Below are the code and all the weights of a small trained network. Each question names an input and a target symbol and asks about switching units off, where a switched-off unit gives its printed mean instead of its output.

import numpy as np


def w(rows, s, z=0):
    codes = np.array(rows[::2]) - 128.0
    scale = np.full(codes.shape[1], s)
    scale[-1] = z or s
    return codes * scale


def f(y):
    return np.maximum(y, 0)


def softmax(a):
    e = np.exp(a - a.max(-1, keepdims=True))
    return e / e.sum(-1, keepdims=True)


def log_softmax(a):
    a = a - a.max(-1, keepdims=True)
    return a - np.log(np.exp(a).sum(-1, keepdims=True))


def net(x, mask):
    ids = ['ΘΦΨαβγδεηλμξπστω'.index(c) for c in x.split()]
    T = len(ids)
    res = E[ids] + P[:T]
    u = 0
    for l in range(2):
        q, k, v = (res @ M[l].T for M in (Q, K, V))
        z = softmax(np.where(np.tri(T) > 0, q @ k.T / 4**0.5, -1e9)) @ v
        res = res + np.where(mask[u], z, O[l][:, -1]) @ O[l][:, :-1]
        u += 1
        y = f(res @ A[l][:, :-1].T + A[l][:, -1])
        res = res + np.where(mask[u : u + 8], y, B[l][:, -1]) @ B[l][:, :-1]
        u += 8
    return log_softmax(res[-1] @ U[:, :-1].T + U[:, -1])


Q, K, V, O, A, B = {}, {}, {}, {}, {}, {}
E = w([
[141,159,251],'Θ',
[181,13,85],'Φ',
[65,240,189],'Ψ',
[164,118,145],'α',
[21,24,137],'β',
[206,64,66],'γ',
[136,74,20],'δ',
[211,175,164],'ε',
[168,109,207],'η',
[231,80,126],'λ',
[156,150,66],'μ',
[162,71,242],'ξ',
[226,166,168],'π',
[128,196,147],'σ',
[134,141,21],'τ',
[149,81,71],'ω',
],0.02)
P = w([
[38,112,177],'0',
[129,142,146],'1',
[189,167,122],'2',
[195,167,118],'3',
[254,192,94],'4',
[140,149,138],'5',
[116,138,145],'6',
[78,121,162],'7',
[143,143,137],'8',
[145,148,131],'9',
[184,163,115],'10',
[184,160,110],'11',
],0.0067)
Q[0] = w([
[204,159,95],'L0H1',
[1,142,4],'L0H1',
[71,150,66],'L0H1',
[113,49,55],'L0H1',
],0.0096)
K[0] = w([
[219,223,1],'L0H1',
[20,166,32],'L0H1',
[154,38,172],'L0H1',
[128,20,106],'L0H1',
],0.0089)
V[0] = w([
[120,23,71],'L0H1',
[237,199,2],'L0H1',
[70,209,154],'L0H1',
[117,206,203],'L0H1',
],0.0089)
O[0] = w([
[186,1,153,1],'L0H1',
[37,69,166,144],'L0H1',
[79,133,87,135],'L0H1',
[253,42,204,240],'L0H1',
],0.0059,0.0054)
A[0] = w([
[141,138,107,24],'L0N1',
[88,132,132,59],'L0N2',
[159,252,155,178],'L0N3',
[65,58,62,188],'L0N4',
[132,146,145,1],'L0N5',
[90,134,57,219],'L0N6',
[159,118,159,94],'L0N7',
[140,117,127,76],'L0N8',
],0.012,0.0034)
B[0] = w([
[150,111,240,128],'L0N1',
[155,202,62,130],'L0N2',
[153,213,131,254],'L0N3',
[102,3,180,176],'L0N4',
[117,56,139,139],'L0N5',
[69,80,81,157],'L0N6',
[233,131,58,165],'L0N7',
[200,153,171,130],'L0N8',
],0.0043,0.016)
Q[1] = w([
[172,2,39],'L1H1',
[33,3,130],'L1H1',
[124,92,103],'L1H1',
[193,28,216],'L1H1',
],0.0089)
K[1] = w([
[96,179,154],'L1H1',
[161,98,135],'L1H1',
[122,130,67],'L1H1',
[142,6,117],'L1H1',
],0.02)
V[1] = w([
[67,150,104],'L1H1',
[51,203,168],'L1H1',
[118,153,103],'L1H1',
[122,2,89],'L1H1',
],0.0096)
O[1] = w([
[67,15,56,76],'L1H1',
[124,178,222,24],'L1H1',
[1,99,220,92],'L1H1',
[214,220,132,254],'L1H1',
],0.0049,0.0057)
A[1] = w([
[150,172,78,250],'L1N1',
[160,84,145,124],'L1N2',
[112,200,98,102],'L1N3',
[130,68,10,40],'L1N4',
[120,114,176,84],'L1N5',
[120,166,52,254],'L1N6',
[202,120,146,115],'L1N7',
[126,206,148,134],'L1N8',
],0.012,0.011)
B[1] = w([
[51,26,198,254],'L1N1',
[218,94,80,152],'L1N2',
[100,159,63,170],'L1N3',
[110,254,8,172],'L1N4',
[232,157,14,138],'L1N5',
[36,27,226,207],'L1N6',
[145,106,79,239],'L1N7',
[145,245,93,232],'L1N8',
],0.0076,0.017)
U = w([
[165,192,141,125],'Θ',
[179,144,40,33],'Φ',
[61,197,87,38],'Ψ',
[96,77,239,248],'α',
[105,88,125,164],'β',
[133,107,88,118],'γ',
[101,160,58,197],'δ',
[98,120,204,164],'ε',
[156,104,192,132],'η',
[138,35,204,86],'λ',
[9,51,231,70],'μ',
[211,110,139,58],'ξ',
[116,114,188,161],'π',
[29,140,223,160],'σ',
[19,126,114,47],'τ',
[89,87,120,184],'ω',
],0.012,0.011)

Each question gives the input, a string of symbols that net reads in full, and the target symbol t.
The units are the heads (4 rows each of Q, K, V and O) and the neurons (one row each of A and B). Each row of codes is followed by its name. A weight is (code - 128) times the scale printed after its matrix; where a second scale follows, it is the last column's (O, A, B and U).
mask holds one flag per unit, layer by layer, with each layer's heads first. A switched-off unit (its flag False) gives its mean, the last column of its rows in O or B, instead of its output. The means were averaged over made-up inputs and are rounded, as every weight is.
A unit's drop is (log p(t) with every unit on - log p(t) with that unit switched off) / (log p(t) with every unit on - log p(t) with every unit switched off).
The circuit of an input: a set's keep is (log p(t) with only the set's units on - log p(t) with every unit switched off) / (log p(t) with every unit on - log p(t) with every unit switched off). Starting from the 12 units with the biggest drops (on a tie, the unit counted first), units are removed one at a time, each time the one whose removal leaves the highest keep (on an exact tie, the one counted first), for as long as the keep stays at least 0.8.
circuit, biggest first: the units of the circuit, biggest drop first
k most important neurons: the k neurons with the biggest drops, biggest first
k most important neurons of layer l: the k neurons of layer l with the biggest drops, biggest first
drop when u is switched off: that unit's drop, to one decimal
input μ Θ δ α ω, target ω: circuit, biggest first -> L0H1, L1N8
input ω τ σ ξ μ π Θ γ μ μ α ε, target α: circuit, biggest first -> L1N1, L1N4
input Θ ξ α, target α: circuit, biggest first -> L1N4, L1N8
input ε ξ ω ε σ Θ μ μ μ β Ψ, target Ψ: 4 most important neurons -> L1N1, L1N6, L1N5, L1N8
input τ μ σ Θ α ξ Φ η β μ π, target α: 3 most important neurons -> L1N1, L1N4, L1N6
input α Ψ β β ε σ Θ λ, target λ: circuit, biggest first -> L1N8, L1N4
input ξ Θ δ α Ψ σ, target σ: 2 most important neurons of layer 1 -> L1N7, L1N4
input ω τ Θ Θ τ, target τ: 3 most important neurons -> L1N4, L1N1, L0N6
input Ψ μ ω Θ σ ξ Θ Θ ξ Θ Θ λ, target λ: 2 most important neurons of layer 0 -> L0N3, L0N4
input ε τ σ α Θ σ μ, target μ: most important neuron of layer 1 -> L1N8
input Φ η σ α ω, target ω: 2 most important neurons of layer 1 -> L1N4, L1N6
input Φ σ α Φ σ δ σ α α τ, target τ: 4 most important neurons -> L1N4, L1N1, L0N6, L1N8
input μ σ σ Θ Θ α Θ Θ Ψ σ π, target α: 2 most important neurons of layer 1 -> L1N4, L1N1
input Θ ξ Θ ξ ξ Θ σ, target σ: 2 most important neurons of layer 0 -> L0N3, L0N4
input Φ α δ α Θ α Φ, target Φ: drop when L1N4 is switched off -> 1.1
input β Θ μ Ψ σ α Θ, target Θ: drop when L1N8 is switched off -> 0.4
input ξ Θ μ τ Θ ε Ψ, target Ψ: drop when L1N1 is switched off -> 1.0
input Θ γ ω ω α, target α: drop when L0N6 is switched off -> 0.0
